Below is a small trained network, with its code and all its weights. Each question gives an input and a class and asks what happens when units are switched off, that is, made to give their printed mean instead of their output.

import numpy as np


def w(rows, s, z=0):
    codes = np.array(rows[::2]) - 128.0
    scale = np.full(codes.shape[1], s)
    scale[-1] = z or s
    return codes * scale


def norm(h):
    return h / np.sqrt((h * h).mean(-1, keepdims=True) + 1e-5)


def f(y):
    return y / 2 * (1 + np.tanh(0.7978845608 * (y + 0.044715 * y**3)))


def log_softmax(a):
    a = a - a.max(-1, keepdims=True)
    return a - np.log(np.exp(a).sum(-1, keepdims=True))


def net(x, mask):
    res = np.array(x, float).reshape(1, 3) / 4 @ E
    u = 0
    for l in range(3):
        y = f(norm(res) @ A[l][:, :-1].T + A[l][:, -1])
        res = res + np.where(mask[u : u + 5], y, B[l][:, -1]) @ B[l][:, :-1]
        u += 5
    return log_softmax(norm(res)[-1] @ U[:, :-1].T + U[:, -1])


A, B = {}, {}
E = w([
[133,56,231],'x0',
[142,170,169],'x1',
[253,102,136],'x2',
],0.0081)
A[0] = w([
[129,161,123,47],'0.n1',
[87,130,138,254],'0.n2',
[221,156,8,111],'0.n3',
[167,169,17,252],'0.n4',
[77,75,189,192],'0.n5',
],0.011,0.0012)
B[0] = w([
[181,186,231,128],'0.n1',
[159,180,217,160],'0.n2',
[163,31,6,253],'0.n3',
[243,227,2,249],'0.n4',
[49,81,146,204],'0.n5',
],0.0079,0.0059)
A[1] = w([
[85,8,204,254],'1.n1',
[82,36,197,127],'1.n2',
[177,94,59,248],'1.n3',
[244,140,163,143],'1.n4',
[98,213,172,92],'1.n5',
],0.013,0.00094)
B[1] = w([
[237,92,158,254],'1.n1',
[199,75,192,230],'1.n2',
[138,200,86,205],'1.n3',
[49,205,149,172],'1.n4',
[44,9,121,147],'1.n5',
],0.015,0.0091)
A[2] = w([
[69,126,208,3],'2.n1',
[91,168,203,26],'2.n2',
[229,63,249,205],'2.n3',
[63,96,237,22],'2.n4',
[58,171,147,228],'2.n5',
],0.013,0.0022)
B[2] = w([
[137,212,74,132],'2.n1',
[15,233,190,125],'2.n2',
[242,83,255,252],'2.n3',
[225,174,98,153],'2.n4',
[111,22,205,132],'2.n5',
],0.014)
U = w([
[190,85,226,210],'0',
[127,184,39,252],'1',
[66,145,151,2],'2',
[8,52,120,31],'3',
],0.016,0.0036)

Each question gives the input, the list of numbers given to net, and the class t.
The units are the neurons (one row each of A and B). Each row of codes is followed by its name. A weight is (code - 128) times the scale printed after its matrix; where a second scale follows, it is the last column's (A, B and U).
mask holds one flag per neuron, layer by layer. A switched-off neuron (its flag False) gives its mean, the last column of its row in B, instead of its output. The means were averaged over made-up inputs and are rounded, as every weight is.
A unit's drop is (log p(t) with every unit on - log p(t) with that unit switched off) / (log p(t) with every unit on - log p(t) with every unit switched off).
The circuit of an input: a set's keep is (log p(t) with only the set's units on - log p(t) with every unit switched off) / (log p(t) with every unit on - log p(t) with every unit switched off). Starting from the 12 units with the biggest drops (on a tie, the unit counted first), units are removed one at a time, each time the one whose removal leaves the highest keep (on an exact tie, the one counted first), for as long as the keep stays at least 0.8.
circuit, biggest first: the units of the circuit, biggest drop first
top k neurons: the k neurons with the biggest drops, biggest first
k most important neurons of layer l: the k neurons of layer l with the biggest drops, biggest first
drop of u: that unit's drop, to one decimal
input [-7,-1,-8], class 1: circuit, biggest first => (2.n3)
input [-4,7,-7], class 3: circuit, biggest first => (2.n3; 1.n1; 2.n5)
input [-1,3,-1], class 3: circuit, biggest first => (1.n1; 2.n3; 0.n3; 1.n5)
input [1,2,5], class 2: top 3 neurons => (1.n4; 2.n3; 1.n1)
input [-2,5,-3], class 3: 2 most important neurons of layer 1 => (1.n1; 1.n2)
input [-5,4,-6], class 3: top 2 neurons => (2.n3; 0.n3)
input [-1,-5,-3], class 3: 3 most important neurons of layer 0 => (0.n3; 0.n4; 0.n2)
input [-2,4,-6], class 3: top 2 neurons => (1.n1; 2.n3)
input [-2,-3,-4], class 3: 2 most important neurons of layer 1 => (1.n1; 1.n2)
input [-4,-2,-8], class 3: drop of 2.n3 => 0.3
input [-2,8,6], class 1: drop of 2.n3 => 0.5
input [-5,6,-8], class 3: drop of 2.n2 => 0.0
